array([-0.23,  5.01,  4.69, -4.15]) -0.23
array([ 4.08, -2.85, -5.50, -2.20,  1.88]) 4.08
array([ 5.85,  0.00,  0.35, -6.10]) 5.85
array([-3.22,  1.03, -0.72,  5.00, -1.84,  1.32, -3.62]) -3.22
array([ 2.03, -1.75, -0.69, -5.51, -5.84, -0.58,  1.93]) 2.03
array([-0.51,  6.16, -4.27, -6.65, -2.29, -1.46, -0.02]) -0.51
array([ 6.58, -4.29,  3.33,  2.87,  0.96]) 6.58
array([ 1.24,  6.56,  3.35, -4.19,  1.66]) 1.24
---
148	83	104	140	96	175
4	54	59	136	249	85
115	226	84	104	17	86
→ 104

181	254	185	1	218	169 → 185

840	171	858	360	400	474
375	582	415	519	484	106
→ 858

454	-934	-323	-606	-803
-19	713	696	-630	479
-546	-657	-666	-320	-607
→ -323

2721	6315	7637	6868	5920	8592 → 7637

5	1	1	1	8	3 → 1

7	3	3	8	6	2	4
6	5	5	6	5	4	5
6	5	4	9	5	2	3
→ 3

397	862	160	606 → 160

570	907	221	37	427	363	194 → 221
---
[ 118 -733   81  729  669] Out: 81

[417 919 457 738 674 169 435] Out: 738

[[9 4 7 6 7 5 4]
 [6 7 2 8 3 4 2]
 [3 6 5 6 8 3 5]] Out: 8

[215 200 217 157 242 197  60] Out: 157

[  45 -139 -849 -984 -627  989  646] Out: -984

[6 2 4 1 8] Out: 4
---
array([[ 11.1,   2.1, -10.6,   1.8,  -3.8],
       [  4.3,   5.6,   2.0,   2.8,   0.3],
       [ -4.4,  -6.4,  13.9, -12.2,  14.7]]) Out: 2.0

array([[ 1.7, -2.2, -1.5,  0.4,  0.3, -0.8,  0.6],
       [-0.9, -1.9,  0.1,  0.2,  0.8,  0.6,  0.7]]) Out: 0.1

array([[ -4.10,  18.86,  -5.98, -15.64, -19.46,  -8.32],
       [ -8.67, -12.08, -15.21, -18.36, -17.87, -14.70],
       [-14.80,  -8.97,  -6.03, -19.03, -11.55,  -7.36]]) Out: -15.21

array([[-0.738, -2.029, -2.196,  0.571, -0.772, -0.360],
       [ 1.396, -0.185,  0.900,  0.314,  1.461, -1.920],
       [-1.066, -0.453, -0.039, -2.298, -1.063, -2.077]]) Out: 0.900

array([[ 0.12, -0.06,  0.07, -0.16],
       [ 0.07,  0.03,  0.00,  0.10],
       [-0.01,  0.02,  0.05,  0.04]]) Out: 0.00

array([[  0.469,  -4.392,   5.489,   3.939,   4.839,  10.600,   3.420],
       [  4.090,  12.952,   3.097,   7.991,   4.729,  -1.613,   7.179],
       [ 13.035, -12.826,   4.610,   6.674,   5.087,  -1.291,   7.739]]) Out: 3.097

array([[-0.103,  0.232, -0.133, -0.189,  0.032],
       [-0.038,  0.013, -0.107, -0.081, -0.209],
       [-0.044,  0.142, -0.123,  0.034,  0.055]]) Out: -0.107
---
[[-3.77 -4.90  4.90 -1.99  1.25  1.36  4.46]
 [ 1.16 -5.38  3.38 -2.45  2.67 -3.67 -5.06]
 [ 0.71  4.17  4.02 -0.71 -3.74  2.73 -3.11]] 1.25

[-5.34 -3.97  5.88  4.30  3.70 -6.05] 3.70

[[-0.84  6.28 -2.00  4.16]
 [ 2.79 -1.43 -1.88  1.37]] 2.79

[[-5.50 -0.21 -1.29  5.39]
 [-6.56 -6.16  4.41 -1.30]
 [ 6.27 -2.64 -2.08 -5.98]] -6.56

[[-4.61  3.21 -5.16 -4.50 -4.25]
 [ 1.77 -0.02 -2.69 -2.75  2.44]
 [ 3.34  1.39  2.68 -1.64  3.25]] -4.25

[-0.84 -0.65 -2.94 -2.14  1.11  0.70  6.22] 1.11

[ 5.61 -5.92  1.11  2.46 -1.59] -1.59
---
-47,-18,0,11,18
14,-21,27,15,16
-16,-25,-9,17,-11
→ -47, -11

-486,-814,-44,643
-345,-488,-101,-534
-1,-544,-326,-899
→ -486, -899

108,758,413,405,171 → 108, 171

240,220,186,186,190
234,51,168,67,227
139,165,178,165,207
→ 240, 207

1,3,7,7
5,2,0,0
→ 1, 0

67,40,40,43,18,33
48,8,96,59,81,84
→ 67, 84

-39,7,-21,48,22 → -39, 22

6,33,27,63,76,36,36 → 6, 36
---
Input:
[[-1.27  1.47  2.73  2.84]
 [ 0.19  4.92  3.77  2.11]
 [ 0.36 -0.86  3.24  6.65]]
Output: 3.24

Input:
[[ 4.00  1.66  0.95 -1.26 -0.43]
 [ 1.91 -6.37  2.91 -1.44 -1.32]
 [ 4.60  3.31 -0.25  0.16 -2.34]]
Output: -0.25

Input:
[[ 2.36  1.05 -0.25 -0.64  1.88 -3.70 -5.14]
 [-4.26 -1.20  0.12  2.18 -2.29  2.92  6.48]
 [-3.62  0.47 -0.16 -0.45  0.55  1.45  0.71]]
Output: -0.16

Input:
[[ 1.94  1.21  2.52  0.12  3.88 -4.52 -1.97]
 [ 1.80 -3.30 -0.02  1.81 -3.83  2.94  0.15]
 [ 1.54 -0.48 -1.70 -0.88  6.11 -3.59  1.68]]
Output: -1.70

Input:
[[ 0.43  0.14 -0.16  0.42 -1.46  5.59 -0.75]
 [ 1.07  0.42  0.24  1.34 -1.82  6.13 -0.03]
 [-4.57 -1.35  0.20  1.42  2.81  0.17 -0.16]]
Output: 0.20

Input:
[[ 2.87 -0.46 -2.28  2.88  4.68 -5.18 -5.22]
 [-1.69  5.24  1.91  0.33  0.20 -1.98 -0.14]
 [-5.57 -2.80  0.59 -5.02 -1.90  1.27 -1.28]]
Output: 0.59

Input:
[[ 3.58 -0.81 -3.94  0.06 -5.23]
 [ 1.29 -3.32 -3.18  0.29 -6.47]
 [-0.25 -2.74 -2.04  1.54 -4.26]]
Output: -2.04
---
[ 4.02 -6.65  0.67 -5.93  4.28 -6.39  3.17] Out: 4.28, 4.02

[[ 3.36 -2.97  2.35 -1.41  1.07  5.82]
 [-0.88  2.31 -0.17  1.61 -1.81  2.26]
 [-6.36  1.41 -4.48 -4.85  3.88 -1.52]] Out: 5.82, 3.88

[[-2.95  1.30  1.01  2.46  1.37]
 [-2.42  4.93 -1.07 -2.35  4.64]] Out: 4.93, 4.64

[-0.09  2.37 -6.71 -2.14] Out: 2.37, -0.09

[-0.08  6.03  5.32  2.59] Out: 6.03, 5.32

[ 1.50  3.07 -4.11 -0.31  5.68] Out: 5.68, 3.07

[ 5.01 -1.29 -3.66  3.68  2.16 -0.87] Out: 5.01, 3.68

[[ 1.47  4.11  3.44  1.41 -2.04]
 [-0.28 -6.14  3.67  1.02  3.44]
 [-0.25 -0.31 -0.07 -1.00  0.41]] Out: 4.11, 3.67
---
[ 0.9 -0.1 -0.8  1.5  0.9  1.1 -1.2] ==> 0.9
[ 0.98 -0.60  1.28 -1.56  0.60 -1.97] ==> 0.98
[-1.4  0.6 -1.7  1.4 -0.2  0.0 -1.6] ==> -1.4
[  9.467 -13.075 -12.575   1.865] ==> 9.467
[-105.30   84.37  104.78   59.51   54.90  -13.45   21.75] ==> -105.30
[ 0.05  0.11 -0.12  0.10] ==> 0.05
[ 1.14 -0.83 -0.42 -1.19  0.57] ==> 1.14
[-10.1 -18.6  15.2  19.0  -0.4  -6.4] ==> -10.1
